X = [102 150 131 112 115 118 120]
What is the median entry? 118
The 2nd smallest entry -> 112
The last entry -> 120

B =
[[126 125 125 127 128 125 126 127 125 127 127]
 [131 141 109 115 126 125 111 110 113 114 120]
 [134 122 127 109 144 147 123 115 144 119 119]
 [122 128 123 122 124 120 120 121 117 119 124]
 [117 113 126 108 149 125 119 117 126 111 122]
 [108 112 140 123 135 110 128 121 117 117 117]
 [114 117 135 123 136 115 127 123 120 119 121]
 [145 135 114 114 126 152 122 109 143 125 118]
 [129 134 122 146 120 118 135 126 118 141 127]]
The largest entry in the last row is 146
Read off the entry in the bottom-right corner.
A: 127
The entry just right of the centre entry is 119
The entry just right of 136 -> 115
Read off the maximum.
A: 152
The top entry of the column that holds the largest entry is 125
Read off the entry in the top-left corner.
A: 126
Read off the smallest entry in the first column.
A: 108
Read off the entry in the top-right corner.
A: 127
The second largest entry -> 149
Read off the second entry, reading row by row.
A: 125
The 3rd entry on the diagonal from the top-right corner is 144
The 3rd-last entry, reading row by row: 118
Read off the fourth-last entry, reading row by row.
A: 126
The fourth entry, reading row by row: 127
Read off the smallest entry in the last column.
A: 117
The bottom-left entry -> 129
The entry directly below the centre entry is 110
The second entry from the end, reading row by row: 141
Read off the last entry of the largest entry's row.
A: 118
The entry just right of 147: 123
The entry directly below the largest entry is 118
The entry just left of the largest entry -> 126
Read off the largest entry in the first row.
A: 128
The 3rd entry, reading row by row -> 125

[[124 132 112 123 125 109 125 125]
 [130 117 132 114 121 143 118 123]
 [126 113 132 122 107 132 122 121]
 [126 114 132 122 107 131 122 120]
 [128 130 120 123 146 133 126 131]
 [125 115 132 123 105 126 123 120]
 [129 130 122 122 146 136 126 131]
 [126 113 133 121 107 133 122 121]
 [127 115 131 118 105 132 119 120]
 [129 129 123 124 147 135 127 131]
 [125 115 129 122 104 125 122 119]
 [121 119 124 133 114 115 131 124]
 [122 128 119 130 112 105 129 122]
 [129 131 120 121 143 133 124 130]
 [125 133 116 120 113 107 121 123]]
Rows and columns are numbered from 1.
Find the entry just left of the smallest entry.
122
Find the entry in row 2 and column 1.
130
Find the bottom entry of the column that holds the largest entry.
113
The largest entry -> 147
Find the entry in the top-right corner.
125
The entry in row 3 and column 1 -> 126
Find the entry directly below the smallest entry.
114
The entry in row 1 and column 3 is 112
Find the entry in row 3 and column 3.
132
Find the smallest entry.
104
Find the entry in the top-left corner.
124
The entry in the bottom-right corner: 123
The entry at row 2, column 3 is 132
Find the bottom-left entry.
125
Find the entry in row 1 and column 2.
132
Find the entry just right of 109.
125
Find the entry directly above the largest entry.
105

[[125 121 125 128 132 130 122 126 133 128 123 129 144 120]
 [130 126 120 129 124 128 126 132 132 124 117 122 125 130]
 [125 136 130 130 130 129 118 129 121 134 141 124 137 130]
 [129 124 127 130 122 128 137 136 128 129 127 127 152 133]
 [128 112 126 125 138 134 120 120 132 127 125 132 128 128]
 [130 113 133 129 138 128 145 102 126 130 140 133 123 126]
 [126 126 132 130 126 126 130 108 128 130 130 127 132 124]
 [129 118 125 129 124 125 126 112 131 124 113 127 128 124]
 [128 119 125 127 130 128 133 137 134 133 111 133 142 121]
 [127 145 127 131 134 126 125 125 126 125 140 130 125 132]
 [127 132 124 131 115 129 130 130 126 130 127 129 117 130]
 [133 137 135 128 122 129 120 128 130 130 129 134 128 129]
 [131 139 125 128 125 126 135 135 123 128 115 132 111 129]
 [128 134 127 126 128 128 111 141 132 124 135 131 104 125]]
Indices start at 1.
The entry just right of the smallest entry is 126
Give the entry in row 1 and column 1.
125
Give the entry in the bottom-left corner.
128
Give the entry at row 1, column 2.
121
Give the entry in row 2 and column 1.
130
The bottom entry of the column that holds the largest entry: 104
The entry in row 3 and column 1 is 125
The entry directly below the smallest entry is 108
Give the entry at row 1, column 3.
125
Give the top entry of the column that holds the largest entry.
144
Give the entry in the bottom-right corner.
125
The entry in the top-right corner: 120
The entry just left of the largest entry is 127
Give the entry in row 2 and column 3.
120
The entry directly above the smallest entry: 120
The entry just left of the smallest entry is 145
The entry at row 2, column 2 -> 126
Give the entry directly above the largest entry.
137
